[-20  -8   6   5 -23 -10 -10   8  39  51  29  12  -1 -18 -23 -22   6  26
   9  17  19 -11  11  -7 -45  29   7   2  -5  32 -21 -50 -64 -20] : (2)
[ -9  50  23  -8  10  18   2 -14  -3  -3  -5  34 -10  20   3 -22  15  27
 -36 -13  -9   1  12  -9 -37   4  21  19  -2 -11 -32 -19 -21 -10] : (15)
[  3  16  29 -30  -8  22 -24  -5 -16  37 -17  34  21  38 -21 -21   7  32
 -67 -22   4 -11  27 -49 -29 -25  45 -23 -24   0 -47 -13 -17 -17] : (105)
[ -5  44   2 -39  -4   4   0 -28  11  16 -20  17   2  20 -13 -24  10  53
 -23   2   2 -24   8 -36 -31 -25  -8  -3   8 -22 -24 -23 -34 -15] : (15)
[ 15  37  26 -18 -13   3 -10 -24 -20  11 -17  31  -6  27 -11 -23  -2  36
 -38  -7  -5  -4  14 -44 -32   3  28  -2 -24  -8 -28 -17 -12 -21] : (176)
[-41 -41  -8  10 -43 -21 -12  -4  21  51   6  14   1 -21  -9 -14   6  30
  17  22  34  -7  13   2 -26  44  27   6  -2   8 -27 -46 -43 -22] : (31)
[ -4  32 -38 -15  22  23 -37  -3 -25  42 -33 -31  23  26  37  -8 -30   1
  26 -73  -1  47  29 -81 -10  17  24 112  46  41 -57  41   3  13] : (105)
[-29  21  14  14 -39  -6 -39  26  31  38  38  15  -9 -33  -9 -13   1  23
   7  -4  21   3  33   6 -29  49   7   5 -16  30 -31 -64 -41 -18] : (2)
[ -7  10  -5   7 -33   5 -43 -18  37  46  42  14 -16 -56  -1   0   8  43
  -8  23   8 -18   5   6 -48  40  16 -22 -19  -1  -3 -78 -60 -14] : (176)
[-36 -39 -26  15 -41 -12 -25  -9  36  65  29  15   7 -20   7 -12   9  36
  34   9  26 -20   5  12 -54  50  22  18   9  13 -35 -44 -66 -30] : (167)
[-47  -6   2   5 -26   5 -21   3  23  57  18   4 -25 -15 -15 -21  -5  27
   5  30  31 -17  14  -8 -13   2  17   1 -16  21 -22 -36 -49  -3] : (176)
[  1  81  12  -7 -94  10 -16   9   3  27  61  13 -44 -44  10 -18 -34  43
   1  22  12 -21  17 -34 -19  26   9 -21  18  19   4 -72 -46 -33] : (31)
[ -9  14 -12  -5 -63 -15  38  15  19  39  28   2  29 -39  13  -9  -4  51
  76  14  19 -47   8 -24 -63  57  19  68  33  16 -32 -46 -62 -58] : (13)
[ 14  -3   4  25 -37 -18  29   9  35  25  18  26 -11 -16 -14 -57  20  28
  10  42  18 -17  -7   9 -39  -8  13 -47  30   2  13 -40 -73 -20] : (31)
[-26  17  11 -23  -9  -3   2  -6   7  20 -18  21  11  55   0 -21   5  27
 -13  -7   5   9  13 -17 -20  11  23  21 -15   9 -66   2 -23 -19] : (13)
[ 14  31  37 -12  10  48  -8 -21 -42  23   1  27  13  28 -34 -23  -1  27
 -69  -5 -14 -23  15 -25 -35 -24  46 -28 -41   9  -7 -33  -9 -23] : (105)
[  2  21  22 -20 -18  -5  15 -23  -9  24 -17  33   6   6  -3 -38   6  44
 -23  -6   5 -31   7 -36 -45  -3  24  12 -11  -1 -41 -25 -41 -28] : (143)
[  8 -59   3 -17 -12 -36  -2 -48  36  50 -64  -2  -5 -10  21  36  24  30
  55  52   3 -41 -25 -50 -27  21   0  24   4 -42  10  -4 -65 -14] : (2)
[-28 -11  -1  22 -15 -18  -2 -17  39  43  -1  22 -21  -3   3 -15  22  44
  22  32  18 -14   5  14 -41  30  14  -3 -14 -19 -12 -33 -66 -20] : (167)
[  3 -30   9   5 -42 -13  -4  20  47  37  20  23  -4  -6 -12 -23   3  20
   8  14  17   4  -5 -12 -43  34  25   0  -4   6 -16 -36 -57 -30] : (176)
[-12  27   6 -30  -8   7  16 -15  -8  18 -23  17  16  30  -4 -30   9  32
  -4  -9  -5 -12   7 -19 -32  -5  16  25  -1   2 -38 -12 -28 -14] : (2)
[-13 -22  -2  15 -61 -10 -37  28  40  59  37  21  -3 -27   3  -1   7  16
  13  16  18 -17   5   7 -38  36  21  16  20  15 -33 -23 -58 -22] : (31)
[ -8  -5 -10  -2 -39 -14 -12  -2  31  33  26  21   2 -19 -14 -26   1  35
   2  -2  16  -1   7  -4 -45  32  18   5  -4   8 -18 -50 -44 -23] : (176)
[-10  -4  12   4 -20  -5 -31 -17  23  35  16  27 -23   6  15  13   3  22
   4  -3  16   3   6  -5  -8  23  14 -21 -32 -11   8 -38 -42 -16] : (167)
[-12  20  -7 -23   5  14  21 -35  -6   4 -32  14   9  33  -2 -18   9  30
  -3  -6  -9   8  -7 -20 -23  -8  18  23 -12  -9 -15 -11 -32 -14] : (176)
[ 23  54  44 -26 -19  40  37 -12 -21 -38 -14  22   3  -2   9 -49   9  34
 -27 -11 -33  -4  -8  -6 -37 -17  10  -8  -9 -10  -2 -33 -18 -32] : (176)
[-60 -19 -19 -14   4 -15   5 -27  13  41 -38  41  39  44 -22 -39  14  71
 -15 -31  30  20  30 -20 -57 -15  62 -11  -2 -31 -55 -23 -27   1] : (167)
[-27 -45  -4   6   2   4   1 -49 -69  10 -32   3  13  43   7   0  28  30
  23   8   7 -60  18   2 -15  -2  40  49   4 -16 -22   5 -17 -17] : (15)
[  5  40  12 -25  -7  -1  25 -40 -21  38 -16  22   1  35  -1 -23  -7  26
  -1   2  -5  -6  -4 -36 -17 -18   1  -1 -13 -13  -8   0   0 -11] : (2)
[  0  40  14 -14   9  27   1 -22   1  19   3  32  21  48 -23 -45  15  39
 -41   4  -2   9   7 -13 -38   2  20 -17 -12   4 -44 -39 -34 -31] : (105)
[-25  -8  -9  16 -39  -4  -1   1  43  13  20   4 -12  -7  -3 -14  11  23
  22  18   5  -5   0  25 -25  52   4  11  12   9 -12 -31 -50 -39] : (13)
[-38  20 -29 -26  20  -2  16  -8 -16 -28 -67  -1  29  41  -8 -20  22  42
 -13  -7  10 -11  24  13  -2 -17  17  17 -13 -32 -42 -10   0  -3] : (167)
[ -4 -35   8  -1 -40 -18 -14   6  50  54  34  15   3 -20 -24  -9   7  24
  16  20  15 -21  -4  -4 -47  29   3 -11  -2  23  -1 -54 -70 -27] : (2)
[  3  35  17 -16   3  32 -15 -17  -6   3 -22  20  10  -1   4   0   8  19
 -46  -4  -8 -17   2 -48 -26 -19  28   0   3   9 -39 -38 -51 -21] : (143)
[-10  17  18 -14  11  18 -15  11  16   2 -21   9   9  37 -18 -10   7  16
 -17  -5 -11  12   5  -1 -17  -3  13  14   2   3 -22 -11 -13   2] : (2)
[ 10  22  26 -55 -24  11  10 -30 -28  18 -25  26  20  15   4 -16   7  31
 -20  -2   2 -53   2 -51 -33  -1  12   7  17   9 -44 -20 -15 -32] : (15)
[  5 -38  58  -9 -42 -64   9 -23 -18  61 -46 -18 -60 -18  49  -7  68  25
 -22  30  19 -56  71 -39 -26  -4 -27  -3  14  76 -35 -18 -91   2] : (167)
[-12   1   7  16 -60 -24  -5  24  11  23  44   9 -24 -14   5 -11 -10  26
  18  21  22 -16  20  18 -21  39   5   0  -9  15  -8 -51 -29 -26] : (167)
[-12  38  17 -29  -5  16   1 -31  -4  35 -14  24   8  39 -10 -17  11  42
 -40 -19 -12  -5  18 -23 -37  -8  18  -5 -30   4 -37  -8 -29 -24] : (13)
[ 16  25  -3 -32  -2   1   4 -14   1   2 -24  19  31  22 -14 -43   5  50
  -9 -12  -2 -12   1 -38 -43 -27  15  17  -1 -16 -33 -22 -37 -19] : (176)
[ -34   -6   -8   21 -108   14  -39   26   38   70   53   -2  -29  -36
    7  -14  -15    2   11   39   -1  -26   -3   57  -25   38    5  -34
    6   54  -21  -48  -46  -27] : (13)
[-12  19  -2 -15   1   2  38 -33 -18  16 -21  20  12  41  -3 -17   3  30
 -15 -15   7  30  14 -33 -11  -3  25   5 -24 -26  -9 -16  -6 -21] : (105)
[-17  28  11 -31  -7  14  -2  -4  -7  10 -29  22  27  28 -17 -27   6  45
 -33 -24  -4  10  17 -19 -29 -19  23   4  -5 -13 -38 -10 -11 -10] : (31)
[-70 -50 -75  38 -51   0  47 -63  25 114   6 -15  -7 -19   9 -10  11  33
  66  60  38  11 -19  28 -20  58  20 -62  37 -26  15 -35 -32 -25] : (143)
[ -4  21   0 -26  19 -11   7 -15  13  -6 -26  23   8  49  -6 -26   7  44
 -22 -13   4  13   7 -18 -26 -11  15   3 -14 -25 -29 -12 -24  -5] : (167)
[  3 -22  27  24 -52  21 -21 -28  26  60  48  24 -23 -27   3 -18  14  33
  -2  21   1 -19 -13   8 -37  16   7 -76  -7  -6  21 -48 -70 -41] : (143)
[  2  71   5 -18   0  32 -38 -22 -14  22 -16   3 -40  26  -7 -20 -45  31
 -29 -15 -23  16  -2 -28   0 -12  17   8 -37 -20  14  12  11  12] : (31)
[  9  34  37 -46   8  19  40 -19 -29  -3 -31  24   3  28 -14 -57  10  32
 -57  -3  -4 -18   7 -40 -32 -31  29 -19 -22  14 -34 -13 -21 -11] : (176)
[-12  11  15  -1 -35   0 -73  33  69  66  48  13 -15 -29 -26  25 -23   1
  -7  25  13   1   0 -11 -25  45  -3  -7 -14  44 -19 -62 -42  -5] : (2)
[ -6  52  15 -38 -12   3   6  -2  -8  22 -25  27  17  44   4 -33  23  55
 -27 -22   4 -16  32 -25 -41 -22  18  -4  -4   6 -57 -17 -43 -14] : (167)
[-22 -14   5  35 -22   9  -6  -4  39  34  29   7 -19  -9 -24 -34  -9  30
  21  32  11  15  -4   6 -34  38  11  -7 -11   7  12 -48 -54 -33] : (105)
[-20 -23  -8   9 -48 -20  -7  19  43  35  31  28   4 -16   3 -15  19  38
  12  20  23 -28   5  24 -53  25  27 -14   2  -3 -33 -42 -69 -22] : (167)
[   1   71  -90  -44   19  -23   87 -104   37   -8   13   49   46   48
   16  -34   41   69    6   17  -19    6  -50    6  -83   10   17    3
   37  -53  -49  -19  -83  -19] : (13)
[-27  26   5  24 -36  27 -42  27  28  28  52  10 -34 -12  -1 -16 -19   5
 -18  -6  10  29  19  10  -4  33  19  12 -19  19 -12 -46 -31 -18] : (105)
[ -1  49  16 -33 -13  -5 -23 -23 -22  25 -28  25  -1  36   0 -19 -16  36
 -24 -19   0   6  16 -41  -9 -10  16   8 -19  -7 -33   1   3   2] : (31)
[-11  39  11 -14   7  12  -7  -1  -6 -14 -15  24   8  42  -6 -28   7  38
 -35 -18  -1   5  22  -9 -28 -14  28  -1  -7  -3 -39 -26 -24  -9] : (167)
[-12  25  14  10 -50  21 -23   8  42  67  35  22 -19  -6  -7 -35  -4  38
   4  38  10  -4  -3 -15 -44  17  10 -17   1   2 -32 -42 -59 -35] : (176)
[-47 -48 -29 -10 -43  -8  -4   9  57  75 -32  17  26  -3 -25 -27   6  37
  18  15  20  -8  -9   1 -57  27  33  34   6   0 -47 -22 -64 -28] : (31)
[-24  -2 -13 -19   3  19  -2   2  10   7 -23   5  27  34  -7 -20  10  27
 -12 -15   1  18   8   2 -15  -3  27  22   9 -14 -35  -7 -12  -3] : (105)
[  1  33 -42  -6 -81  -1 -51  -7  56  67  37   3 -17 -51   8  -8 -36  11
  35  41   8 -19 -27   3 -24  61 -12  -6  47  21  -8 -78 -26 -18] : (2)
[-40  26  -8 -23 -14   8  40 -42   4  44 -16  35   4  19   8 -38   3  27
  -5 -26   0  23  -4  -7 -35  -7   5  13 -18 -17 -26  -7 -14 -18] : (15)
[ 11  34  24 -36  30  25  10 -58  -4  -4 -11  42  10  13 -14 -25  26  43
 -60  -3 -19 -21  -9 -14 -52   1  32 -20 -22 -10 -16 -25 -36  -9] : (105)
[-23  12 -20  17 -28 -11  11 -13  16  39  32   1   3 -13  34 -28   9  34
  44   3  11  19   9  21 -34   8 -14  -8  18  10 -17 -34 -46  -8] : (167)
[ -5  -9  10   9 -32  -3 -25  14  45  26  31  16 -12 -25  -4 -18  11  32
   9   7   9  -3   4   8 -43  32  14   6  -7   5 -11 -44 -64 -17] : (176)
